Below is a small trained network, with its code and all its weights. Each question gives an input and a class and asks what happens when units are switched off, that is, made to give their printed mean instead of their output.

import numpy as np


def w(rows, s, z=0):
    codes = np.array(rows[::2]) - 128.0
    scale = np.full(codes.shape[1], s)
    scale[-1] = z or s
    return codes * scale


def f(y):
    return y / 2 * (1 + np.tanh(0.7978845608 * (y + 0.044715 * y**3)))


def log_softmax(a):
    a = a - a.max(-1, keepdims=True)
    return a - np.log(np.exp(a).sum(-1, keepdims=True))


def net(x, mask):
    res = np.array(x, float).reshape(1, 5) / 4 @ E
    y = f(res @ A[0][:, :-1].T + A[0][:, -1])
    res = res + np.where(mask, y, B[0][:, -1]) @ B[0][:, :-1]
    return log_softmax(res[-1] @ U[:, :-1].T + U[:, -1])


A, B = {}, {}
E = w([
[94,82,163,254],'x0',
[111,124,136,111],'x1',
[175,214,211,142],'x2',
[80,115,150,88],'x3',
[215,41,164,95],'x4',
],0.0092)
A[0] = w([
[138,74,45,99,21],'neuron 1',
[158,33,150,134,254],'neuron 2',
[114,112,114,148,125],'neuron 3',
[157,133,125,122,149],'neuron 4',
[40,104,64,201,151],'neuron 5',
[117,134,108,152,105],'neuron 6',
[61,136,101,181,135],'neuron 7',
[132,37,19,98,215],'neuron 8',
[197,141,168,87,119],'neuron 9',
[103,173,123,128,176],'neuron 10',
[110,130,110,103,110],'neuron 11',
[109,126,136,132,133],'neuron 12',
[168,45,142,123,71],'neuron 13',
[120,117,120,129,118],'neuron 14',
[131,122,140,140,132],'neuron 15',
[169,145,161,94,109],'neuron 16',
[116,86,209,203,2],'neuron 17',
[166,81,148,125,212],'neuron 18',
[104,131,110,143,136],'neuron 19',
[152,131,130,115,116],'neuron 20',
[143,104,102,98,51],'neuron 21',
[143,121,166,101,116],'neuron 22',
[116,145,110,108,93],'neuron 23',
[65,255,80,141,142],'neuron 24',
[94,105,95,162,156],'neuron 25',
[105,143,140,146,89],'neuron 26',
[129,106,158,152,72],'neuron 27',
[158,134,119,117,128],'neuron 28',
[117,118,96,170,144],'neuron 29',
[142,124,155,117,143],'neuron 30',
[118,145,144,138,110],'neuron 31',
[119,77,230,205,202],'neuron 32',
[137,105,131,130,131],'neuron 33',
[124,192,215,159,198],'neuron 34',
[138,163,57,79,134],'neuron 35',
],0.015,0.0072)
B[0] = w([
[54,191,93,49,166],'neuron 1',
[113,211,110,26,222],'neuron 2',
[113,113,153,136,140],'neuron 3',
[126,117,146,100,145],'neuron 4',
[181,95,243,95,229],'neuron 5',
[107,114,147,133,135],'neuron 6',
[164,104,210,140,192],'neuron 7',
[131,86,32,239,249],'neuron 8',
[150,133,209,106,190],'neuron 9',
[157,103,129,157,176],'neuron 10',
[144,153,117,150,141],'neuron 11',
[161,128,124,142,134],'neuron 12',
[93,117,80,195,169],'neuron 13',
[133,131,121,127,129],'neuron 14',
[134,123,128,140,133],'neuron 15',
[141,129,178,114,166],'neuron 16',
[68,223,23,49,172],'neuron 17',
[124,134,156,69,188],'neuron 18',
[148,138,148,142,147],'neuron 19',
[100,112,146,97,136],'neuron 20',
[130,173,126,109,135],'neuron 21',
[159,148,147,120,147],'neuron 22',
[135,138,104,150,137],'neuron 23',
[80,138,12,160,247],'neuron 24',
[165,126,175,129,173],'neuron 25',
[155,127,127,165,133],'neuron 26',
[130,158,87,135,134],'neuron 27',
[102,112,146,93,141],'neuron 28',
[137,115,167,125,158],'neuron 29',
[152,125,138,120,144],'neuron 30',
[127,130,132,158,133],'neuron 31',
[135,33,65,252,229],'neuron 32',
[117,137,123,131,135],'neuron 33',
[101,151,70,44,222],'neuron 34',
[100,124,54,104,195],'neuron 35',
],0.021,0.013)
U = w([
[101,137,110,192,80],'0',
[85,195,111,98,255],'1',
[160,136,255,106,119],'2',
],0.01,0.00028)

Each question gives the input, the list of numbers given to net, and the class t.
The units are the neurons (one row each of A and B). Each row of codes is followed by its name. A weight is (code - 128) times the scale printed after its matrix; where a second scale follows, it is the last column's (A, B and U).
mask holds one flag per neuron, in row order. A switched-off neuron (its flag False) gives its mean, the last column of its row in B, instead of its output. The means were averaged over made-up inputs and are rounded, as every weight is.
A unit's drop is (log p(t) with every unit on - log p(t) with that unit switched off) / (log p(t) with every unit on - log p(t) with every unit switched off).
The circuit of an input: a set's keep is (log p(t) with only the set's units on - log p(t) with every unit switched off) / (log p(t) with every unit on - log p(t) with every unit switched off). Starting from the 12 units with the biggest drops (on a tie, the unit counted first), units are removed one at a time, each time the one whose removal leaves the highest keep (on an exact tie, the one counted first), for as long as the keep stays at least 0.8.
units of the circuit, in order: the units of the circuit, biggest drop first
top k neurons: the k neurons with the biggest drops, biggest first
drop of u: that unit's drop, to one decimal
input [2,-2,7,-2,3], class 1: units of the circuit, in order -> neuron 34
input [8,4,3,-4,7], class 1: top 2 neurons -> neuron 17; neuron 2
input [5,-3,5,7,4], class 1: top 3 neurons -> neuron 17; neuron 8; neuron 2
input [6,-2,1,4,5], class 1: top 2 neurons -> neuron 2; neuron 17
input [-8,0,-5,4,-7], class 0: top 2 neurons -> neuron 8; neuron 2
input [-8,-6,-2,6,0], class 0: top 4 neurons -> neuron 2; neuron 8; neuron 34; neuron 17
input [1,-7,5,5,8], class 1: top 3 neurons -> neuron 5; neuron 2; neuron 7
input [-5,1,-5,7,-2], class 0: top 3 neurons -> neuron 8; neuron 2; neuron 34
input [8,6,2,6,5], class 1: top 3 neurons -> neuron 17; neuron 2; neuron 8
input [-4,2,-8,0,-2], class 0: top 2 neurons -> neuron 8; neuron 34
input [4,-8,3,-6,5], class 1: top 2 neurons -> neuron 2; neuron 8
input [7,-8,-5,-7,0], class 2: top 2 neurons -> neuron 5; neuron 24
input [-7,3,-3,5,-3], class 0: top 3 neurons -> neuron 2; neuron 8; neuron 34
input [-8,-5,-8,-5,-8], class 0: units of the circuit, in order -> neuron 8
input [-6,-2,-5,7,-5], class 0: top 2 neurons -> neuron 8; neuron 2
input [-6,2,1,-3,3], class 2: top 2 neurons -> neuron 24; neuron 9
input [-1,-2,-4,-2,8], class 1: drop of neuron 2 -> 3.3
input [7,1,-8,-7,-5], class 2: drop of neuron 5 -> 0.5
input [-6,6,1,8,1], class 2: drop of neuron 32 -> 0.2
input [8,-1,3,1,7], class 1: drop of neuron 8 -> 0.2
